Below is a small trained network, with its code and all its weights. Each question gives an input and a target symbol and asks what happens when units are switched off, that is, made to give their printed mean instead of their output.

import numpy as np


def w(rows, s, z=0):
    codes = np.array(rows[::2]) - 128.0
    scale = np.full(codes.shape[1], s)
    scale[-1] = z or s
    return codes * scale


def softmax(a):
    e = np.exp(a - a.max(-1, keepdims=True))
    return e / e.sum(-1, keepdims=True)


def log_softmax(a):
    a = a - a.max(-1, keepdims=True)
    return a - np.log(np.exp(a).sum(-1, keepdims=True))


def net(x, mask):
    ids = ['αβδεζηξπστψ'.index(c) for c in x.split()]
    T = len(ids)
    res = E[ids] + P[:T]
    u = 0
    for l in range(3):
        r = res
        for j in range(3):
            rows = slice(2 * j, 2 * j + 2)
            q, k, v = (r @ M[l][rows].T for M in (Q, K, V))
            z = softmax(np.where(np.tri(T) > 0, q @ k.T / 2**0.5, -1e9)) @ v
            o = O[l][rows]
            res = res + np.where(mask[u + j], z, o[:, -1]) @ o[:, :-1]
        u += 3
    return log_softmax(res[-1] @ U[:, :-1].T + U[:, -1])


Q, K, V, O = {}, {}, {}, {}
E = w([
[74,176,131,148,196,163,133,186,27],'α',
[221,54,175,147,108,68,87,60,130],'β',
[152,78,92,174,41,99,184,131,70],'δ',
[178,147,35,123,199,55,203,143,95],'ε',
[142,102,48,219,164,147,38,90,80],'ζ',
[197,162,234,145,200,153,145,162,137],'η',
[165,204,112,63,82,113,88,129,148],'ξ',
[101,81,148,17,121,82,207,130,106],'π',
[152,8,171,174,208,192,193,79,72],'σ',
[97,69,131,150,121,22,60,151,37],'τ',
[104,77,117,115,57,204,146,181,158],'ψ',
],0.018)
P = w([
[128,193,127,189,54,197,183,59,173],'0',
[150,168,161,73,168,124,81,196,5],'1',
[157,167,168,67,169,131,96,183,3],'2',
[164,170,178,74,142,138,94,174,8],'3',
[171,158,168,72,133,142,103,167,17],'4',
[176,161,184,84,106,152,102,156,12],'5',
[169,170,192,88,123,152,110,124,24],'6',
],0.0073)
Q[0] = w([
[112,49,161,80,211,119,128,59,209],'0.h1',
[153,80,161,29,145,209,165,103,4],'0.h1',
[119,124,126,143,124,186,100,235,150],'0.h2',
[106,122,90,160,207,110,146,161,241],'0.h2',
[53,176,138,204,218,149,71,36,232],'0.h3',
[115,67,95,113,110,42,135,254,207],'0.h3',
],0.0068)
K[0] = w([
[81,119,158,101,234,249,120,188,10],'0.h1',
[32,129,92,43,49,200,173,1,205],'0.h1',
[114,171,186,119,48,150,87,128,78],'0.h2',
[202,135,144,86,183,148,71,188,90],'0.h2',
[150,115,118,71,182,75,69,205,70],'0.h3',
[89,97,132,63,180,62,114,188,85],'0.h3',
],0.0062)
V[0] = w([
[145,88,214,168,169,86,130,253,158],'0.h1',
[184,204,129,161,129,122,88,98,109],'0.h1',
[119,69,79,132,99,140,63,5,188],'0.h2',
[62,117,135,80,135,34,17,165,253],'0.h2',
[114,167,90,105,213,203,228,20,240],'0.h3',
[113,231,153,231,141,195,33,89,151],'0.h3',
],0.0049)
O[0] = w([
[179,25,57,74,230,129,201,100,195,83],'0.h1',
[158,151,57,140,125,120,63,26,177,127],'0.h1',
[39,102,121,163,81,6,128,158,165,69],'0.h2',
[134,156,192,128,206,145,196,185,166,3],'0.h2',
[101,126,190,253,130,165,139,62,150,132],'0.h3',
[107,47,155,44,75,211,84,111,144,130],'0.h3',
],0.0067,0.0059)
Q[1] = w([
[138,160,133,98,158,123,93,129,195],'1.h1',
[92,59,88,240,117,72,178,203,215],'1.h1',
[80,190,166,103,190,154,133,24,224],'1.h2',
[43,118,110,169,179,110,118,175,210],'1.h2',
[192,141,128,170,86,243,78,188,28],'1.h3',
[207,171,206,66,88,152,152,158,1],'1.h3',
],0.0066)
K[1] = w([
[109,128,155,6,236,95,60,133,154],'1.h1',
[145,66,125,55,147,113,117,216,33],'1.h1',
[88,170,103,102,225,175,108,130,136],'1.h2',
[192,97,119,93,168,164,84,149,29],'1.h2',
[46,131,116,145,54,54,152,97,157],'1.h3',
[42,168,141,168,101,123,188,2,188],'1.h3',
],0.0067)
V[1] = w([
[200,63,146,77,4,161,171,162,40],'1.h1',
[223,135,202,2,158,144,150,77,169],'1.h1',
[171,52,51,82,146,129,103,124,101],'1.h2',
[140,25,104,185,78,79,187,55,159],'1.h2',
[197,54,49,93,44,124,83,128,203],'1.h3',
[181,200,98,166,118,202,164,132,144],'1.h3',
],0.0057)
O[1] = w([
[25,179,159,194,73,127,197,31,202,255],'1.h1',
[144,157,227,136,100,109,81,177,90,60],'1.h1',
[90,187,131,254,209,130,90,119,67,123],'1.h2',
[176,150,179,137,128,110,229,86,185,201],'1.h2',
[143,154,117,194,102,105,56,116,178,164],'1.h3',
[151,163,115,156,12,190,151,111,51,173],'1.h3',
],0.008,0.0056)
Q[2] = w([
[43,92,63,44,137,93,103,114,137],'2.h1',
[176,116,105,67,73,46,135,102,157],'2.h1',
[201,178,49,72,120,183,128,81,48],'2.h2',
[171,132,120,219,158,158,103,145,118],'2.h2',
[215,44,108,88,189,76,73,200,165],'2.h3',
[98,93,129,147,97,212,126,218,254],'2.h3',
],0.0066)
K[2] = w([
[59,165,101,89,144,77,161,141,116],'2.h1',
[210,132,158,44,92,86,160,58,183],'2.h1',
[161,188,113,137,66,127,232,139,150],'2.h2',
[197,208,143,187,110,162,77,108,133],'2.h2',
[193,168,53,95,211,76,58,108,26],'2.h3',
[76,54,62,95,88,223,38,254,90],'2.h3',
],0.0065)
V[2] = w([
[119,134,113,133,125,185,122,110,91],'2.h1',
[105,162,111,41,190,41,158,93,172],'2.h1',
[95,57,123,65,81,138,145,120,150],'2.h2',
[37,155,160,146,169,121,121,101,96],'2.h2',
[119,120,180,121,147,171,169,83,161],'2.h3',
[190,107,134,94,135,2,101,50,97],'2.h3',
],0.0085)
O[2] = w([
[11,151,124,131,180,125,135,139,153,200],'2.h1',
[109,98,122,173,94,151,111,159,66,36],'2.h1',
[120,145,119,127,77,218,111,174,116,159],'2.h2',
[98,117,170,124,111,119,136,107,130,132],'2.h2',
[109,98,134,84,161,148,120,105,149,253],'2.h3',
[114,138,154,125,144,198,115,88,94,149],'2.h3',
],0.012,0.0059)
U = w([
[2,228,133,116,175,161,108,157,141,47],'α',
[221,80,171,107,93,133,84,84,137,131],'β',
[98,192,123,189,57,130,177,83,129,24],'δ',
[196,172,9,55,174,89,187,120,82,127],'ε',
[109,67,5,143,178,218,9,143,185,176],'ζ',
[170,177,206,71,184,116,115,176,206,155],'η',
[147,250,113,49,51,149,42,135,134,108],'ξ',
[100,94,143,12,80,146,172,164,65,131],'π',
[98,2,114,78,195,171,136,107,191,88],'σ',
[65,88,158,132,118,14,62,139,56,150],'τ',
[129,83,103,128,116,88,129,230,234,255],'ψ',
],0.0053,0.0075)

Each question gives the input, a string of symbols that net reads in full, and the target symbol t.
The units are the heads (2 rows each of Q, K, V and O). Each row of codes is followed by its name. A weight is (code - 128) times the scale printed after its matrix; where a second scale follows, it is the last column's (O and U).
mask holds one flag per head, layer by layer. A switched-off head (its flag False) gives its mean, the last column of its rows in O, instead of its output. The means were averaged over made-up inputs and are rounded, as every weight is.
A unit's drop is (log p(t) with every unit on - log p(t) with that unit switched off) / (log p(t) with every unit on - log p(t) with every unit switched off).
The circuit of an input: a set's keep is (log p(t) with only the set's units on - log p(t) with every unit switched off) / (log p(t) with every unit on - log p(t) with every unit switched off). Starting from all 9 units, units are removed one at a time, each time the one whose removal leaves the highest keep (on an exact tie, the one counted first), for as long as the keep stays at least 0.8.
circuit, biggest first: the units of the circuit, biggest drop first
unit that matters most: the unit with the biggest drop
heads that matter: for each layer, one digit per head in row order, 1 if its drop is at least 0.15 and else 0, layers parted by /
drop when u is switched off: that unit's drop, to one decimal
input π ζ τ π π δ, target δ: circuit, biggest first : (1.h1)
input ζ ε π τ, target ζ: circuit, biggest first : (1.h1; 0.h2; 2.h2)
input τ π π η σ, target τ: heads that matter : 001 / 011 / 010
input π ψ δ ψ π η σ, target π: circuit, biggest first : (0.h3; 1.h3; 1.h2; 0.h1)
input π ε π π ε, target π: heads that matter : 100 / 011 / 110
input ψ β ψ π π τ, target ψ: circuit, biggest first : (1.h1; 2.h3; 0.h1)
input ψ ε π σ τ, target ψ: circuit, biggest first : (2.h3; 1.h1; 0.h1)
input ζ η ζ ε, target ζ: circuit, biggest first : (1.h1; 0.h3; 0.h2; 1.h3)
input π σ ζ τ τ ξ, target π: heads that matter : 101 / 011 / 100
input ε π α, target ε: circuit, biggest first : (1.h1; 2.h2; 0.h3)
input α π ξ ε σ, target α: circuit, biggest first : (2.h1; 1.h2; 0.h2)
input ξ ψ ψ ψ β ε ψ, target ξ: circuit, biggest first : (0.h1; 1.h3)
input ζ α ξ δ, target ζ: heads that matter : 111 / 100 / 000
input τ ε ε ε δ β, target τ: circuit, biggest first : (0.h3; 1.h2; 2.h2)
input η β ε σ τ ζ α, target η: unit that matters most : 1.h1
input τ σ ξ ξ ε α ζ, target τ: circuit, biggest first : (2.h2; 0.h3; 1.h2; 1.h1)
input ξ π ξ ξ δ π, target ξ: heads that matter : 100 / 011 / 010
input τ δ σ, target τ: heads that matter : 001 / 011 / 110
input τ α π ζ, target τ: drop when 2.h2 is switched off : 0.9
input ξ ε τ, target ξ: unit that matters most : 1.h2
input π ζ τ ζ, target π: drop when 0.h3 is switched off : 0.8
